Below are the code and all the weights of a small trained network. Each question names an input and a class and asks about switching units off, where a switched-off unit gives its printed mean instead of its output.

import numpy as np


def w(rows, s, z=0):
    codes = np.array(rows[::2]) - 128.0
    scale = np.full(codes.shape[1], s)
    scale[-1] = z or s
    return codes * scale


def f(y):
    return np.maximum(y, 0)


def log_softmax(a):
    a = a - a.max(-1, keepdims=True)
    return a - np.log(np.exp(a).sum(-1, keepdims=True))


def net(x, mask):
    res = np.array(x, float).reshape(1, 5) / 4 @ E
    y = f(res @ A[0][:, :-1].T + A[0][:, -1])
    res = res + np.where(mask, y, B[0][:, -1]) @ B[0][:, :-1]
    return log_softmax(res[-1] @ U[:, :-1].T + U[:, -1])


A, B = {}, {}
E = w([
[79,204,107,219,56,105,152,64,77,97,149],'x0',
[171,60,196,223,24,212,135,190,72,21,118],'x1',
[130,88,109,170,40,143,13,128,104,187,112],'x2',
[182,134,221,217,159,140,75,23,254,171,113],'x3',
[251,60,137,87,156,137,96,42,31,97,232],'x4',
],0.0081)
A[0] = w([
[73,183,93,155,80,131,189,107,158,93,106,205],'n0',
[177,196,146,135,157,107,79,98,154,143,114,136],'n1',
[60,184,75,111,159,77,88,156,150,188,78,199],'n2',
[101,142,115,207,63,154,92,138,91,120,99,56],'n3',
[177,87,132,91,148,180,95,121,78,94,137,152],'n4',
[78,178,92,123,145,73,122,153,167,223,95,159],'n5',
[92,89,119,150,60,181,127,179,83,102,109,86],'n6',
[177,146,83,150,128,148,18,24,117,193,241,195],'n7',
[124,164,171,153,204,101,156,88,203,99,83,129],'n8',
[80,158,96,88,130,86,145,123,160,192,38,203],'n9',
[110,136,172,157,201,75,98,8,218,203,107,236],'n10',
[99,83,158,189,117,153,186,136,123,62,128,176],'n11',
[98,111,141,220,29,155,1,131,149,173,67,213],'n12',
[116,133,163,118,152,190,126,231,183,100,70,61],'n13',
[137,91,105,115,117,101,162,145,58,88,196,151],'n14',
[129,115,149,148,160,124,77,86,176,176,93,4],'n15',
[116,31,87,111,179,147,175,159,141,106,90,241],'n16',
[153,152,70,123,129,128,125,64,92,95,119,36],'n17',
[112,188,36,67,124,64,144,182,130,133,144,139],'n18',
[122,121,99,57,122,121,183,165,146,99,178,253],'n19',
[161,206,148,134,167,113,115,84,154,127,165,101],'n20',
],0.0093,0.003)
B[0] = w([
[54,184,83,164,148,126,153,137,94,178,102,195],'n0',
[168,87,154,104,77,166,131,166,128,79,170,175],'n1',
[51,170,73,107,129,125,250,131,63,197,91,225],'n2',
[176,186,65,110,97,95,110,145,182,105,154,194],'n3',
[96,140,144,120,91,155,168,159,79,177,191,193],'n4',
[55,138,119,128,91,154,236,146,97,150,152,221],'n5',
[168,146,82,156,158,153,107,121,188,125,113,209],'n6',
[116,1,169,57,125,68,132,143,124,104,205,230],'n7',
[154,144,89,195,121,188,117,187,99,147,118,192],'n8',
[85,144,174,152,87,172,212,143,92,184,108,218],'n9',
[183,57,103,154,32,200,132,196,142,124,210,249],'n10',
[75,196,146,146,127,121,126,118,144,126,107,200],'n11',
[242,126,44,180,119,179,46,160,236,88,206,245],'n12',
[160,99,192,185,188,158,75,130,155,125,93,193],'n13',
[92,157,71,120,136,184,144,121,67,188,154,198],'n14',
[147,93,144,134,103,159,133,146,150,117,163,179],'n15',
[71,112,163,167,155,171,117,139,103,134,101,184],'n16',
[125,51,120,145,95,123,109,117,70,91,141,153],'n17',
[51,85,70,196,149,152,99,95,100,166,37,204],'n18',
[86,123,105,213,170,193,91,143,119,124,113,189],'n19',
[177,57,110,114,143,145,128,122,119,131,176,170],'n20',
],0.0084,0.015)
U = w([
[105,166,176,114,140,102,139,99,126,144,135,41],'0',
[121,97,184,28,112,105,175,134,93,146,206,138],'1',
[153,117,160,101,141,54,98,86,129,139,96,30],'2',
[205,78,105,152,120,184,80,184,166,120,178,174],'3',
[72,122,247,171,187,152,115,122,147,140,19,93],'4',
[44,183,81,163,123,177,197,169,82,202,116,230],'5',
[72,76,83,69,179,70,72,81,68,177,110,2],'6',
[165,254,77,126,128,111,92,132,193,80,136,94],'7',
],0.0085,0.002)

Each question gives the input, the list of numbers given to net, and the class t.
The units are the neurons (one row each of A and B). Each row of codes is followed by its name. A weight is (code - 128) times the scale printed after its matrix; where a second scale follows, it is the last column's (A, B and U).
mask holds one flag per neuron, in row order. A switched-off neuron (its flag False) gives its mean, the last column of its row in B, instead of its output. The means were averaged over made-up inputs and are rounded, as every weight is.
A unit's drop is (log p(t) with every unit on - log p(t) with that unit switched off) / (log p(t) with every unit on - log p(t) with every unit switched off).
The circuit of an input: a set's keep is (log p(t) with only the set's units on - log p(t) with every unit switched off) / (log p(t) with every unit on - log p(t) with every unit switched off). Starting from the 12 units with the biggest drops (on a tie, the unit counted first), units are removed one at a time, each time the one whose removal leaves the highest keep (on an exact tie, the one counted first), for as long as the keep stays at least 0.8.
units of the circuit, in order: the units of the circuit, biggest drop first
most important unit: the unit with the biggest drop
top k neurons: the k neurons with the biggest drops, biggest first
drop when u is switched off: that unit's drop, to one decimal
input [5,-4,-6,4,7], class 3: most important unit -> n10
input [7,3,4,1,0], class 7: top 2 neurons -> (n10, n3)
input [0,-6,-5,-1,7], class 3: top 2 neurons -> (n2, n19)
input [-8,-5,2,8,-8], class 3: top 2 neurons -> (n10, n12)
input [-8,2,7,-4,-6], class 3: top 4 neurons -> (n12, n13, n0, n14)
input [0,8,7,5,-7], class 3: top 3 neurons -> (n12, n13, n2)
input [1,3,-4,4,-3], class 3: top 3 neurons -> (n2, n5, n9)
input [7,-5,-7,2,8], class 3: top 3 neurons -> (n10, n2, n5)
input [-5,-8,-5,-1,7], class 1: top 2 neurons -> (n12, n7)
input [-5,-7,8,2,1], class 1: top 3 neurons -> (n7, n2, n5)
input [-3,3,1,-4,-4], class 4: top 2 neurons -> (n13, n10)
input [-2,8,5,-4,-8], class 3: top 2 neurons -> (n12, n13)
input [-6,4,-3,-5,-1], class 4: top 2 neurons -> (n13, n2)
input [8,-2,7,-3,6], class 1: units of the circuit, in order -> (n7)
input [3,4,4,4,-2], class 3: drop when n12 is switched off -> 0.2
input [5,-7,4,5,4], class 3: drop when n10 is switched off -> 1.3
input [4,5,-7,5,7], class 1: drop when n12 is switched off -> 0.4
input [1,6,-6,-1,8], class 5: drop when n20 is switched off -> 0.0
